Read these off the row that follows.
1) Give the first entry.
2) Give the fourth-last entry.
3) Give the last entry.
[150 137 128 146 144 138 134 120]
1) 150
2) 144
3) 120

Questions about the grid below.
1) Find the top-left entry.
2) Find the second-last entry, reading row by row.
3) Find the 3rd entry, reading row by row.
4) Find the bottom-right entry.
5) Find the fourth entry in reading order.
6) Find the smallest entry in the last column.
7) Find the entry directly above the centre entry.
8) Find the second entry on the diagonal from the top-right corner.
[[119 134 118 113 132 142 109 131 127 120 131 133 118 121 122]
 [142 121 128 143 111 110 112 134 130 135 122 106 133 118 124]
 [121 127 141 136 126 119 127 124 135 128 115 123 133 124 128]
 [115 127 130 117 132 130 151 132 130 129 131 138 125 130 132]
 [116 121 130 141 110 126 135 135 128 139 126 105 133 137 134]
 [135 133 127 130 139 132 149 139 131 120 130 139 116 140 131]
 [129 127 134 116 152 147 131 135 127 103 133 145 109 127 129]
 [126 134 126 134 113 111 112 142 141 134 132 114 145 122 138]
 [120 120 130 116 151 138 115 124 117 116 132 153 107 124 131]
 [140 128 131 142 118 120 149 131 141 145 133 107 138 136 129]
 [132 129 134 114 157 140 140 146 121 107 133 156 110 140 134]]
1) 119
2) 140
3) 118
4) 134
5) 113
6) 122
7) 135
8) 118

Read these off the grid that follows. Counting starts at 1.
1) Give the entry in row 1 and column 2.
2) Give the entry at row 1, column 3.
3) Give the bottom entry of the column that holds the largest entry.
4) Give the entry at row 1, column 1.
5) Give the entry in row 3 and column 1.
6) Give the bottom-right entry.
7) Give the entry in row 2 and column 1.
[[116 138 123 126]
 [117 137 121 128]
 [109 141 118 125]
 [121 137 109 129]
 [122 138 104 129]
 [126 135 102 126]
 [116 137 125 126]
 [120 135 117 127]
 [118 137 114 128]
 [117 137 124 126]
 [119 137 122 128]
 [119 139 106 129]
 [114 137 123 129]
 [114 139 105 129]
 [125 133 111 129]]
1) 138
2) 123
3) 133
4) 116
5) 109
6) 129
7) 117

Read these off the grid that follows.
1) Find the largest entry in the last column.
2) Find the entry in the bottom-right corner.
3) Find the smallest entry in the last row.
4) Find the fifth entry from the end, reading row by row.
5) Find the smallest entry in the last column.
6) Find the largest entry in the last row.
7) Find the bottom entry of the column that holds the smallest entry.
8) Find the top entry of the column that holds the smallest entry.
[[115 150 129 112 137 109 140 147 119 114 117]
 [126 117 141 140 114 139 127 130 130 108 113]
 [123 142 138 144 129 139 123 125 145 147 113]
 [106 140 137 126 150 114 122 137 146 143 124]
 [126 114 122 149 140 142 149 109 106 142 141]
 [135 119 120 145 144 109 133 108 122 149 106]
 [127 149 126 124 131 136 114 133 142 134 121]
 [109 106 125 115 120 115 151 146 142 117 120]
 [138 136 107 122 114 107 128 105 129 144 138]
 [146 123 133 127 107 151 136 119 146 107 140]
 [136 115 117 131 112 118 126 127 115 108 128]
 [126 129 130 140 128 123 137 138 140 128 126]
 [111 142 115 129 124 139 133 136 135 123 124]
 [133 129 134 148 111 120 143 145 131 129 139]
 [143 122 118 137 112 145 149 134 151 109 139]]
1) 141
2) 139
3) 109
4) 149
5) 106
6) 151
7) 134
8) 147
